Below are the code and all the weights of a small trained network. Each question names an input and a target symbol and asks about switching units off, where a switched-off unit gives its printed mean instead of its output.

import numpy as np


def w(rows, s, z=0):
    codes = np.array(rows[::2]) - 128.0
    scale = np.full(codes.shape[1], s)
    scale[-1] = z or s
    return codes * scale


def norm(h):
    return h / np.sqrt((h * h).mean(-1, keepdims=True) + 1e-5)


def f(y):
    return y / 2 * (1 + np.tanh(0.7978845608 * (y + 0.044715 * y**3)))


def softmax(a):
    e = np.exp(a - a.max(-1, keepdims=True))
    return e / e.sum(-1, keepdims=True)


def log_softmax(a):
    a = a - a.max(-1, keepdims=True)
    return a - np.log(np.exp(a).sum(-1, keepdims=True))


def net(x, mask):
    ids = ['βεηλξσφ'.index(c) for c in x.split()]
    T = len(ids)
    res = E[ids] + P[:T]
    r = norm(res)
    for j in range(3):
        rows = slice(2 * j, 2 * j + 2)
        q, k, v = (r @ M[0][rows].T for M in (Q, K, V))
        z = softmax(np.where(np.tri(T) > 0, q @ k.T / 2**0.5, -1e9)) @ v
        o = O[0][rows]
        res = res + np.where(mask[j], z, o[:, -1]) @ o[:, :-1]
    y = f(norm(res) @ A[0][:, :-1].T + A[0][:, -1])
    res = res + np.where(mask[3:15], y, B[0][:, -1]) @ B[0][:, :-1]
    return log_softmax(norm(res)[-1] @ U[:, :-1].T + U[:, -1])


Q, K, V, O, A, B = {}, {}, {}, {}, {}, {}
E = w([
[219,209,240,252],'β',
[181,114,126,154],'ε',
[51,127,79,139],'η',
[161,97,191,126],'λ',
[197,118,106,166],'ξ',
[137,98,131,243],'σ',
[154,87,97,58],'φ',
],0.018)
P = w([
[73,251,157,31],'0',
[207,175,90,140],'1',
[146,135,181,106],'2',
[81,127,254,63],'3',
[166,130,73,146],'4',
[167,161,87,138],'5',
[69,183,164,103],'6',
[180,137,62,149],'7',
[187,133,79,149],'8',
[152,155,135,117],'9',
[189,136,75,150],'10',
],0.01)
Q[0] = w([
[148,11,217,140],'h0',
[155,247,179,97],'h0',
[158,80,161,77],'h1',
[157,196,206,139],'h1',
[104,111,216,94],'h2',
[165,97,68,139],'h2',
],0.014)
K[0] = w([
[131,226,115,97],'h0',
[71,137,249,86],'h0',
[123,193,119,89],'h1',
[105,183,176,149],'h1',
[126,155,197,105],'h2',
[86,141,93,187],'h2',
],0.016)
V[0] = w([
[49,183,71,154],'h0',
[136,206,163,255],'h0',
[43,71,247,146],'h1',
[138,194,243,27],'h1',
[95,150,89,57],'h2',
[106,101,173,157],'h2',
],0.0083)
O[0] = w([
[56,199,32,159,92],'h0',
[116,156,195,191,252],'h0',
[148,82,19,226,5],'h1',
[254,183,49,171,169],'h1',
[186,194,103,142,73],'h2',
[152,105,87,124,99],'h2',
],0.0075,0.0038)
A[0] = w([
[10,106,165,26,182],'n0',
[126,211,108,13,1],'n1',
[152,96,56,174,111],'n2',
[43,213,68,92,132],'n3',
[176,185,159,138,222],'n4',
[94,164,158,170,149],'n5',
[78,55,129,201,83],'n6',
[113,142,117,136,61],'n7',
[167,92,133,111,42],'n8',
[161,120,99,48,190],'n9',
[41,69,147,91,31],'n10',
[134,60,119,106,69],'n11',
],0.013,0.0044)
B[0] = w([
[142,202,64,113,205],'n0',
[150,23,168,165,155],'n1',
[89,139,124,109,145],'n2',
[97,228,102,86,172],'n3',
[68,147,134,106,255],'n4',
[110,75,102,146,166],'n5',
[99,53,158,149,158],'n6',
[161,127,161,147,115],'n7',
[155,161,111,101,137],'n8',
[136,4,77,99,164],'n9',
[95,156,106,151,153],'n10',
[165,55,143,164,121],'n11',
],0.012,0.0086)
U = w([
[203,180,173,229,51],'β',
[200,138,168,62,58],'ε',
[42,157,61,65,212],'η',
[238,117,79,145,108],'λ',
[89,113,247,2,26],'ξ',
[64,45,161,162,254],'σ',
[127,16,71,6,168],'φ',
],0.0089,0.0032)

Each question gives the input, a string of symbols that net reads in full, and the target symbol t.
The units are the heads (2 rows each of Q, K, V and O) and the neurons (one row each of A and B). Each row of codes is followed by its name. A weight is (code - 128) times the scale printed after its matrix; where a second scale follows, it is the last column's (O, A, B and U).
mask holds one flag per unit, heads first, then neurons. A switched-off unit (its flag False) gives its mean, the last column of its rows in O or B, instead of its output. The means were averaged over made-up inputs and are rounded, as every weight is.
A unit's drop is (log p(t) with every unit on - log p(t) with that unit switched off) / (log p(t) with every unit on - log p(t) with every unit switched off).
The circuit of an input: a set's keep is (log p(t) with only the set's units on - log p(t) with every unit switched off) / (log p(t) with every unit on - log p(t) with every unit switched off). Starting from the 12 units with the biggest drops (on a tie, the unit counted first), units are removed one at a time, each time the one whose removal leaves the highest keep (on an exact tie, the one counted first), for as long as the keep stays at least 0.8.
units of the circuit, in order: the units of the circuit, biggest drop first
most important unit: the unit with the biggest drop
top k neurons: the k neurons with the biggest drops, biggest first
drop of u: that unit's drop, to one decimal
input η ξ η σ ξ ξ ε, target σ: units of the circuit, in order => n0, h1
input σ φ ξ λ λ λ ξ β η ε λ, target σ: units of the circuit, in order => h1, h0
input ε η λ φ η ε β ε, target η: units of the circuit, in order => n4
input ε ξ ξ η λ, target ε: units of the circuit, in order => h1, n4
input σ η ξ η β ξ λ ξ λ, target σ: units of the circuit, in order => h1, n0
input η β λ φ φ σ ε, target φ: units of the circuit, in order => h0, n9
input φ η σ λ ξ ξ ε ε, target ξ: units of the circuit, in order => h1, n0
input β ξ ξ ξ ξ λ, target β: units of the circuit, in order => h1, h0
input ε λ φ β σ ξ ξ, target β: top 2 neurons => n9, n3
input σ η β ξ λ ξ ξ ξ σ ξ, target ξ: units of the circuit, in order => n4, n0
input λ φ σ β σ ε, target σ: units of the circuit, in order => n0, h2
input ξ ξ φ ε φ ξ ε, target ε: units of the circuit, in order => h0, h1
input φ ξ β λ φ β ε λ, target φ: top 3 neurons => n9, n0, n2
input η β λ ε, target η: most important unit => h0
input η ξ φ σ ξ, target ξ: top 2 neurons => n0, n4
input ξ β η ε λ β ξ η σ φ ξ, target η: top 2 neurons => n4, n1
input λ ξ ε λ, target λ: drop of h0 => 0.1
input λ η ξ ξ, target λ: drop of h1 => 0.6
input η ξ ξ ξ ξ λ, target η: drop of h0 => 1.3
input λ η ξ β φ η φ λ, target λ: drop of h1 => 1.0
input ξ η η ε ξ, target η: units of the circuit, in order => h1
